Each row is followed by its class.
[-10 -44  16   6   2 -10 -38  13 -41  49  37 -30 -11  22  14  31 -21 -30
  -6 -16  -8  -7  -1   6   6  -6  34  -9  -3  60   1  11  18  19 -20   1
 -35]
B
[  1  18 -19  21  25   5 -15  43   7 -16  -1  19  -2   9 -49  28   5  -3
 -12  -2  32  -1   4 -35   3  -6  -3  34   0  -3  -1   6 -13   3   8 -22
 -32]
K
[ 13  31 -16  21  33  -2   9  42   8 -51  -5  23  12  -4 -74  11  18  11
  -8  19  48   9  -6 -36  -4 -24 -15  40  -6 -39  -2   1 -18 -12  60 -24
 -26]
U
[ 18  55 -14  12  14  13  11  25   4 -63 -25   9   7 -14 -69 -19  -8  13
   0  15  59  12  15 -41   2   9 -10  26   3 -27  12   1  -1  -5  11 -14
   0]
U
[  7  37 -20   6  -2   5  24  -2  13 -55 -44  11  17 -22 -29 -44  -3 -10
  10  15  18   8   5 -17  -5   8 -20   4   9 -50  -4  -2  -6  -9  23   6
  19]
U
[ -3   1   6   3  -9  13   4  -5 -13 -16  -5 -15   9 -10 -17 -38  -8   4
   1  -2   5   6  23  -6   7  10  -2  17  -2  30   5   8  39  17  21  -3
  19]
U
[ -9 -12  -3 -12  -4   4  -1 -12  12   1  -2  12  -3   6  -2   0   2  -1
   1  -6   1 -11   9   1   5  -5   4  18  -5  22  -2   6  14  12  -3   7
   4]
K
[-14 -42   9   0  -4   5 -25  15 -17  30  30  11  -4  25 -16   9 -23 -29
 -17 -17  10   0  40  -9   7   2  23  33 -10  88  13  23  44  48 -24 -15
 -15]
N
[ 14  60 -15   8   8  15  33  -9  18 -64 -57   6  10 -19 -20 -46   4  17
  19  17  19   8 -16 -14   4  18 -24 -19   7 -83  -9  -7 -23 -24   8  11
  19]
K
[-14 -52  14  -9 -17  -2 -22 -10  -1  46  19  -4   0  19  20   1  -5 -13
  -2 -12 -21  -3  35   9   3  -8  12   8   1  66   1  10  36  20 -17   3
   1]
K
[  7  28 -14   7  19   5   0  24   2 -27  -3  13  -6  -3 -50  -4  -5   1
  -9   7  -2   2  11 -23   2   6  -9  28  -6  -2   2   3  -3  -1  10 -17
  -6]
K
[-12 -29  18 -11  -5  -6 -20  -9 -15  24  13 -12  10   6   4 -23  -3  -3
  -6 -12   0   1  14  15   6   1  10   5  -1  53  -1  11  31  14 -11  -3
  11]
B
[ -7  -8  -6  15  20   3 -14  18  -5  -9  -4   9  -1   3 -32   1  -7  -5
  -7  -9  26  -6   9 -14  -1   1  -2  14   4  11   0  11   7   1  -2  -8
 -22]
N
[ -5 -39   1  14  17 -15 -37  41 -18  36  45   9 -16  29 -26  53  13  -9
 -29 -15  17  -7  11  -9   2 -19  18  32 -11  55  -3   8  16   8   0 -22
 -47]
N
[-10 -18   3   2  -6   5 -10  -9 -17  16  10  -2  -2   3  27 -13 -14 -14
   5  -7  -9  -1  17   3   3   8  15 -12   2  28   8   7  22  11 -10  10
   0]
B
[  1  23  -8  18  18   8  -3  32 -14 -30  -3   3   3  -5 -43  -5 -15  -5
 -11   4  32  11  21 -23   9  12   9  24   4   8   2   8  12   4  -4 -21
 -17]
K
[ -7  -6 -16  14  27 -17 -19  38   1  12  16  21 -15  22 -40  47   8  -3
  -8 -11  22 -32   4 -20   2 -18   7  34  -3  24   1   9  -9   4  -3 -39
 -44]
U
[  4   9   4  10 -20   3   7 -10   5 -10 -19  -2   6  -7 -13 -26  -5   9
   9  -5   1   2   0  -4   1   8  -6  -7   2 -22  -6 -11   7   0   2  11
   5]
U
[ -6 -23   5  12   9  -1 -14   9   2   8  19   4 -14  12   0   3  -9 -13
   2  -5   7   2  17 -11   5  -5   5  11  -4  26   0  11  19  11  -1   1
 -20]
B
[  0  12  -5  12   2   6  12 -15   6 -28 -29   7  18 -12 -12 -70 -12  -2
   9   6   2  12   8  -9   0   2  -8   0   6 -22  -1   5   8   0   3  10
  13]
K
[  4   0  -3  20  18  -2 -15  38 -19  -7  14   8   0  14 -40   7  -9 -15
 -15  -3  31   5  23 -20 -29  -2   9  33   0  28   3  13  15  13  -4 -37
 -28]
U
[ -4   3  -7   7  -9   6  11 -14  14  -5 -16 -17   5 -22  12 -20  -6   1
  23   5  -6   1  -1   0 -12  -7 -11  -3   1 -16  -6  -5   4   3   1  14
   4]
K
[-10 -26  -1  -1  27 -12 -28  45 -19  12  38  13 -12  24 -39  45   5  -9
 -24 -10  21  -3  23 -12   5 -11  17  38  -3  75  15  18  17  12  -8 -19
 -42]
B
[ -9 -38  12 -11  -9  -4 -22  -6 -10  37  14   7  -1  10  24  11  18 -14
  -1 -10 -15  -8   7  10   0  -9  15  -2  -4  51   7   6  17  15  -8  11
 -16]
U
[ 16  59 -24  21  18   4  12   8  20 -55 -45  19   1 -18 -37  -3   4  18
   4  22  30   4 -21 -22  -2  -1 -20  -1   3 -88 -17 -13 -40 -24  46   2
  -5]
U
[ -2 -31  14  -5   0  -6 -27  18 -19  27  30 -21   0  11  12  -6  -3  -7
  -6 -11  -5   1  11   5   7  -2  15   7  -2  48   2   9  26  11 -13  -4
 -12]
U
[-10 -21 -17  31  11 -12  -6  17  26  19   9  34 -15  27 -30  72  29   6
  -6  -6   5 -12   3  -8   0 -32  -5  34   3  -1 -16   7 -16   6   8  -9
 -37]
N
[  4  13  -5   9   4   4  -7  10  -2 -15 -14   5   1  -4 -29 -10  -7  -2
  -1  -3  19   3  18 -16   6   6  -2  14  -1   8  -2   8   9   2   7  -6
  -5]
N
[  0   5  -1   1   3   3   3   0  -7 -30 -10  -1   9  -4 -26 -32 -14   7
   2   9  15   4  24 -13   3   7  -1  15   6  25  -2  12  25  17 -18  -5
  -1]
U
[ -7  -6 -10  10   4  -7 -11   5   5  15   2  12  -2  12   8  23  -7 -15
  -1  -5   4  -7   1  -5   3  -7   8  -4  -1  -5   0  -2 -11   3  -2  14
 -27]
B
[ -3 -25   2   5   7  -6 -26  24 -17  29  33  -2  -5  22   2  24 -10 -19
 -15 -12   9   0  26  -8   2   6  20  22  -3  71   3  11  32  17 -11  -7
 -24]
U
[-14 -45  12 -11 -11  -6 -22  -2 -22  46  26   6 -15  22  24  22 -13 -21
  -4 -30 -18 -10  27   9   4  -3  16   5  -1  75  12  17  28  19 -22   0
  -6]
K
[ -4  -7   6  42  13  -1 -13  25 -22  -7  15  -1   0   4 -27   3 -11 -13
  -6  -5  21  14  19 -14   8   6  15   8 -11  30  -2  11  17   8 -21 -18
 -20]
N

Each row is followed by its class. Each block has new classes.
[-28   2   5  10   3  -4  14  -1  -6  29  -6 -11  -2  -7 -13 -11 -16  20
 -19   7  18 -25  18 -17 -15 -35 -19  11  12  15  16  -1   8  10  -4  -9
  12]
[60]
[  0  -2   6 -27  -3  15  55  17  -9   1 -10  13  -6 -14  14   5  17  -7
  37  -6  17   2  16  14  -1   7 -19 -10  -7  -5  -3  -5 -30 -25   4 -10
   2]
[65]
[  1   9 -19 -10  -2   4 -23  12 -26  -1  11 -21 -33   8   5  11 -33 -21
   4 -15   7  13   7  22  15  12  -3  -2 -25   0  -7  17   3  -1  -8   2
  29]
[67]
[ -9   7 -18 -11   7 -21 -35 -12   3  -7   7 -24  14 -15 -24 -11 -43 -29
 -18   3   6   5  13   3  10 -10   0   1 -10  22  -7 -21  -5  16  22   4
   6]
[67]
[-13  14   9  -7  -2 -16   4   3  16   1   9  15   7  -3   9 -19   9  -3
  -6  17  17  -1  -5 -18  -9   3   2  11  17   0  -4   8   2  -2   5   9
   6]
[62]
[ 24  11  32 -33  11 -12 -54   8   1  28 -12  39  42  -3 -32   4  -4 -41
  -7  -2  20  -8  54 -19  34  -2   9  10  24  11   4 -15  12  17  -2   8
  16]
[60]
[-18  50  14 -20  -9   2   3  23 -17   8 -14  -1 -33  15   5  -1 -42  39
  -1  10  35  21 -11  20  17 -30 -32  -2 -12  11   5  19  -1   1 -17  24
  63]
[60]
[ -4 -18 -13  -8  -4  21  22 -15  14  31 -27 -26  35  40  -3   7  52 -13
  25 -16  38 -41   3 -10   7 -22 -28 -14  -7  24  -7  -8  -4  -9   0   7
   4]
[65]
[-17  20   3 -27  -2   0  44   9  -2   9 -15  -3  10 -13   3  14  21  -4
  25  10  20  10  -3  11  18   2 -21   2   4  12  19   1   9  -3  -9  -1
 -11]
[60]
[ -5  15  10 -16  17 -12  30  15 -18   5 -18 -24  31  -2 -23  -5  24  30
 -18 -13  -1 -15   0  24  21  11   0  28   3  -2 -10 -12 -20   9   7  10
   7]
[67]
[ -9  16  -1  -3   1   0  39  10   7   8  -6  -3  19  -8 -30  -9 -14  34
 -20  10  29 -13   2  -9   0  -2 -16   2  20  11   9   1   7  -1  -3  37
   6]
[60]
[-25 -11 -12   3   5 -27  71  -4   0  -1 -22  -1   7  -9 -27  -3  -2  16
 -11   3  42 -20 -36   7 -18 -13 -21  -9  -9   3  18  -6 -20   5  21  -1
 -13]
[65]
[-31   3   6 -20  11 -11  11  12  -1  12   1   3  11 -29  -1  -9  18  -1
   5   9   9 -17   2  -7  39   9  -4   7  15  -1  17   5 -13   8  -7 -99
 -15]
[62]
[ -2  54   3 -42 -21  11  42  34   9  29  -6  13   2 -23  -5   6   2  24
  25  18  28 -11  29   3  39  10 -30   5  12  11  -9   6   6  -5 -19  -5
  -2]
[60]
[ -6  16  17 -15   2  -2  15  12 -17  16  -6 -10  -9   6   2   5 -33  42
  -2  -5  10 -18  -3   7   2   4  12   3  12   0  -6   8  -7  -2  -3 -11
   1]
[62]
[  5  38 -23 -43  10 -33 -32  10 -35  11  10 -21  14   4 -30  15 -27   8
  10 -25  11  21  29  -3  15   6  42  12 -13   3   0   4 -20  -1 -13  31
  13]
[67]
[ -1  28  23 -30 -18   8  13  -7 -27   3   2 -27 -46   3   0 -17 -45  53
   6   1  -6 -49  45  17  16  -5 -44 -13  -1  16  13  17  11  -7 -22 -33
   3]
[60]
[ -4  30   8 -28  -2  25   1  36 -13  11 -12 -24  -6 -35  11  -5 -41  20
  36  29  -2 -24  27  19  45  23 -25 -12  44   4  10  14  14  15   2  -4
   4]
[60]
[-14 -13 -13  -2   5  -5 -38 -34 -16   4   2 -36 -13  22  -5  -5 -50 -18
  10  -4 -17 -18  29  -6   5   2  -6 -17 -24 -12   7  -3  -6   1   5  -9
  10]
[67]
